Here is a tiny trained network, its code and every weight. The questions are about switching its units off for an input and a target symbol, where a switched-off unit gives its printed mean instead of its output.

import numpy as np


def w(rows, s, z=0):
    codes = np.array(rows[::2]) - 128.0
    scale = np.full(codes.shape[1], s)
    scale[-1] = z or s
    return codes * scale


def norm(h):
    return h / np.sqrt((h * h).mean(-1, keepdims=True) + 1e-5)


def f(y):
    return y / 2 * (1 + np.tanh(0.7978845608 * (y + 0.044715 * y**3)))


def softmax(a):
    e = np.exp(a - a.max(-1, keepdims=True))
    return e / e.sum(-1, keepdims=True)


def log_softmax(a):
    a = a - a.max(-1, keepdims=True)
    return a - np.log(np.exp(a).sum(-1, keepdims=True))


def net(x, mask):
    ids = ['Δαζηλτ'.index(c) for c in x.split()]
    T = len(ids)
    res = E[ids] + P[:T]
    u = 0
    for l in range(3):
        q, k, v = (norm(res) @ M[l].T for M in (Q, K, V))
        z = softmax(np.where(np.tri(T) > 0, q @ k.T / 2**0.5, -1e9)) @ v
        res = res + np.where(mask[u], z, O[l][:, -1]) @ O[l][:, :-1]
        u += 1
        y = f(norm(res) @ A[l][:, :-1].T + A[l][:, -1])
        res = res + np.where(mask[u : u + 4], y, B[l][:, -1]) @ B[l][:, :-1]
        u += 4
    return log_softmax(norm(res)[-1] @ U[:, :-1].T + U[:, -1])


Q, K, V, O, A, B = {}, {}, {}, {}, {}, {}
E = w([
[146,115,212,49,133,165,174,69,39,91],'Δ',
[46,111,81,68,58,111,167,210,253,24],'α',
[94,143,126,244,197,109,169,71,204,112],'ζ',
[166,191,250,120,92,150,83,95,93,88],'η',
[104,198,36,110,180,153,45,234,105,176],'λ',
[188,182,224,100,162,118,93,43,83,160],'τ',
],0.0047)
P = w([
[104,109,111,143,95,253,172,136,141,148],'0',
[20,168,138,77,121,195,167,90,64,141],'1',
[61,189,133,76,111,186,154,90,77,123],'2',
[74,185,146,91,138,174,143,97,98,130],'3',
[97,180,149,98,153,160,139,110,115,123],'4',
[108,169,145,110,152,152,123,111,126,114],'5',
[116,170,155,116,161,136,117,124,127,118],'6',
[130,160,146,116,158,127,105,127,131,107],'7',
[135,150,152,123,160,112,95,135,137,108],'8',
[143,148,147,135,151,97,83,140,135,102],'9',
[149,132,147,134,155,75,80,151,136,105],'10',
[156,122,132,141,142,58,62,146,134,95],'11',
[169,113,137,143,150,48,56,155,140,97],'12',
[178,108,140,140,151,37,43,144,150,111],'13',
],0.0058)
Q[0] = w([
[138,133,168,103,102,168,130,90,81,148],'L0H1',
[102,186,188,255,243,87,117,37,175,84],'L0H1',
],0.0067)
K[0] = w([
[150,138,169,139,171,182,164,78,121,138],'L0H1',
[204,120,136,130,167,2,27,136,125,130],'L0H1',
],0.0054)
V[0] = w([
[207,168,198,157,148,75,8,56,66,192],'L0H1',
[129,94,233,112,57,39,183,84,221,2],'L0H1',
],0.003)
O[0] = w([
[31,85,145,76,80,164,218,177,71,89,249],'L0H1',
[96,147,90,150,254,235,111,129,30,146,143],'L0H1',
],0.0043,0.002)
A[0] = w([
[177,98,124,237,159,58,160,33,189,140,5],'L0N1',
[236,72,46,217,70,155,149,143,216,226,14],'L0N2',
[114,108,16,165,203,253,146,162,41,200,74],'L0N3',
[37,78,105,137,53,59,254,133,233,76,70],'L0N4',
],0.0043,0.0034)
B[0] = w([
[125,127,170,146,99,48,134,106,157,145,190],'L0N1',
[126,113,117,84,139,126,235,130,53,129,103],'L0N2',
[19,94,117,105,61,111,109,84,86,105,127],'L0N3',
[89,188,95,111,96,127,133,153,2,173,248],'L0N4',
],0.0067,0.0012)
Q[1] = w([
[223,117,211,2,93,213,113,130,63,57],'L1H1',
[194,116,67,70,111,132,116,195,118,142],'L1H1',
],0.0062)
K[1] = w([
[133,98,76,122,60,253,235,71,218,242],'L1H1',
[97,155,42,69,90,113,135,72,154,221],'L1H1',
],0.0053)
V[1] = w([
[90,173,2,98,153,163,76,128,128,48],'L1H1',
[133,159,166,128,31,155,29,182,132,139],'L1H1',
],0.0047)
O[1] = w([
[207,153,81,169,73,97,203,196,134,151,1],'L1H1',
[219,142,139,73,146,113,201,120,219,2,15],'L1H1',
],0.0046,0.00066)
A[1] = w([
[57,121,136,131,124,115,173,95,54,169,17],'L1N1',
[135,44,114,237,158,121,75,86,207,253,2],'L1N2',
[87,157,45,106,107,163,118,184,28,145,80],'L1N3',
[150,154,164,67,109,186,124,119,77,83,15],'L1N4',
],0.0064,0.0035)
B[1] = w([
[212,140,125,178,119,135,93,167,163,85,217],'L1N1',
[148,77,168,198,137,129,222,157,196,254,158],'L1N2',
[54,111,150,62,120,154,234,151,114,197,253],'L1N3',
[171,105,102,181,142,58,123,138,121,160,231],'L1N4',
],0.0072,0.0029)
Q[2] = w([
[205,78,230,127,162,141,133,99,69,146],'L2H1',
[1,179,145,122,133,113,145,157,117,148],'L2H1',
],0.0089)
K[2] = w([
[188,90,155,209,102,155,109,52,111,114],'L2H1',
[31,116,147,143,107,80,255,164,103,217],'L2H1',
],0.0085)
V[2] = w([
[89,77,172,126,127,65,130,53,2,151],'L2H1',
[156,229,216,126,141,47,139,135,123,144],'L2H1',
],0.0053)
O[2] = w([
[27,211,51,181,156,70,175,69,191,189,198],'L2H1',
[120,2,123,186,156,238,164,131,172,183,255],'L2H1',
],0.0052,0.00087)
A[2] = w([
[58,137,89,46,229,178,92,73,254,17,3],'L2N1',
[119,70,124,107,147,229,135,168,135,159,87],'L2N2',
[120,153,65,124,72,168,147,223,121,197,110],'L2N3',
[191,177,48,83,95,99,145,199,203,136,71],'L2N4',
],0.0056,0.0048)
B[2] = w([
[76,184,246,100,254,134,153,71,134,13,176],'L2N1',
[104,219,109,112,91,37,109,97,103,124,172],'L2N2',
[63,139,111,72,171,137,193,130,174,81,250],'L2N3',
[114,122,227,198,202,144,114,10,94,98,165],'L2N4',
],0.0072,0.0024)
U = w([
[154,208,106,160,61,3,123,87,103,106,109],'Δ',
[82,153,74,46,111,154,201,214,137,146,161],'α',
[71,107,193,124,91,160,49,111,32,190,46],'ζ',
[241,76,116,81,97,157,111,164,134,101,252],'η',
[142,68,95,215,148,151,135,124,198,207,176],'λ',
[83,128,180,147,225,149,140,47,149,37,17],'τ',
],0.0045,0.0027)

Each question gives the input, a string of symbols that net reads in full, and the target symbol t.
The units are the heads (2 rows each of Q, K, V and O) and the neurons (one row each of A and B). Each row of codes is followed by its name. A weight is (code - 128) times the scale printed after its matrix; where a second scale follows, it is the last column's (O, A, B and U).
mask holds one flag per unit, layer by layer, with each layer's heads first. A switched-off unit (its flag False) gives its mean, the last column of its rows in O or B, instead of its output. The means were averaged over made-up inputs and are rounded, as every weight is.
A unit's drop is (log p(t) with every unit on - log p(t) with that unit switched off) / (log p(t) with every unit on - log p(t) with every unit switched off).
The circuit of an input: a set's keep is (log p(t) with only the set's units on - log p(t) with every unit switched off) / (log p(t) with every unit on - log p(t) with every unit switched off). Starting from the 12 units with the biggest drops (on a tie, the unit counted first), units are removed one at a time, each time the one whose removal leaves the highest keep (on an exact tie, the one counted first), for as long as the keep stays at least 0.8.
units of the circuit, in order: the units of the circuit, biggest drop first
top k neurons: the k neurons with the biggest drops, biggest first
k most important neurons of layer l: the k neurons of layer l with the biggest drops, biggest first
input τ η η η α τ ζ, target α: units of the circuit, in order : L0H1, L0N4, L1N3
input Δ ζ η η η λ ζ λ λ Δ, target Δ: 3 most important neurons of layer 1 : L1N4, L1N3, L1N1
input λ ζ Δ τ ζ Δ α η λ λ Δ τ, target λ: units of the circuit, in order : L2H1
input η ζ ζ ζ λ η λ λ ζ Δ λ, target η: units of the circuit, in order : L0H1, L2H1, L1H1
input λ λ α Δ α Δ α, target η: 2 most important neurons of layer 0 : L0N3, L0N1
input ζ λ ζ λ λ ζ ζ ζ, target λ: 2 most important neurons of layer 1 : L1N2, L1N3
input ζ λ τ ζ λ ζ ζ Δ λ Δ ζ λ τ, target ζ: units of the circuit, in order : L1H1, L0H1, L0N2
input α τ η α, target τ: top 2 neurons : L0N2, L1N3
input λ τ η η η α Δ ζ η Δ, target λ: units of the circuit, in order : L1N4, L2H1
input λ Δ ζ, target Δ: top 4 neurons : L0N2, L0N4, L0N1, L1N3
input α τ Δ τ λ τ ζ Δ Δ, target α: top 2 neurons : L0N2, L2N3
input ζ α λ λ, target τ: units of the circuit, in order : L0H1, L2N4, L1H1
input τ ζ λ α ζ ζ τ Δ η λ ζ Δ α τ, target τ: top 3 neurons : L0N4, L1N1, L2N1
input Δ ζ Δ ζ λ Δ Δ ζ α τ ζ η η λ, target τ: units of the circuit, in order : L2N4, L1H1
input η Δ ζ ζ λ η α η λ λ, target η: top neuron : L0N4
input ζ α α Δ η ζ ζ Δ ζ α, target η: top 3 neurons : L1N3, L0N4, L0N3
input λ ζ η, target λ: top 2 neurons : L0N2, L1N4
input τ ζ η ζ η ζ λ ζ Δ λ η λ η, target τ: units of the circuit, in order : L1H1, L0H1, L0N4, L2H1
input ζ Δ τ η η, target ζ: top 2 neurons : L0N2, L1N2
input α α τ ζ λ Δ η η, target α: units of the circuit, in order : L0H1, L1H1, L0N2, L2N3
input τ Δ η, target τ: top 3 neurons : L1N1, L0N4, L1N3
input α ζ Δ α η Δ, target α: top 3 neurons : L0N2, L2N3, L1N3
input η ζ η α η η, target η: most important neuron of layer 1 : L1N4
input λ ζ ζ, target Δ: 3 most important neurons of layer 0 : L0N2, L0N4, L0N1
input ζ η η ζ ζ ζ, target λ: top 2 neurons : L1N2, L0N1
input η α τ η ζ ζ Δ, target η: 2 most important neurons of layer 1 : L1N4, L1N3
input η Δ α ζ τ τ, target η: 2 most important neurons of layer 1 : L1N4, L1N3
input ζ ζ η τ τ Δ Δ η Δ, target ζ: 3 most important neurons of layer 0 : L0N2, L0N1, L0N4
input ζ η ζ η Δ ζ λ ζ ζ η λ τ, target ζ: 2 most important neurons of layer 1 : L1N2, L1N1
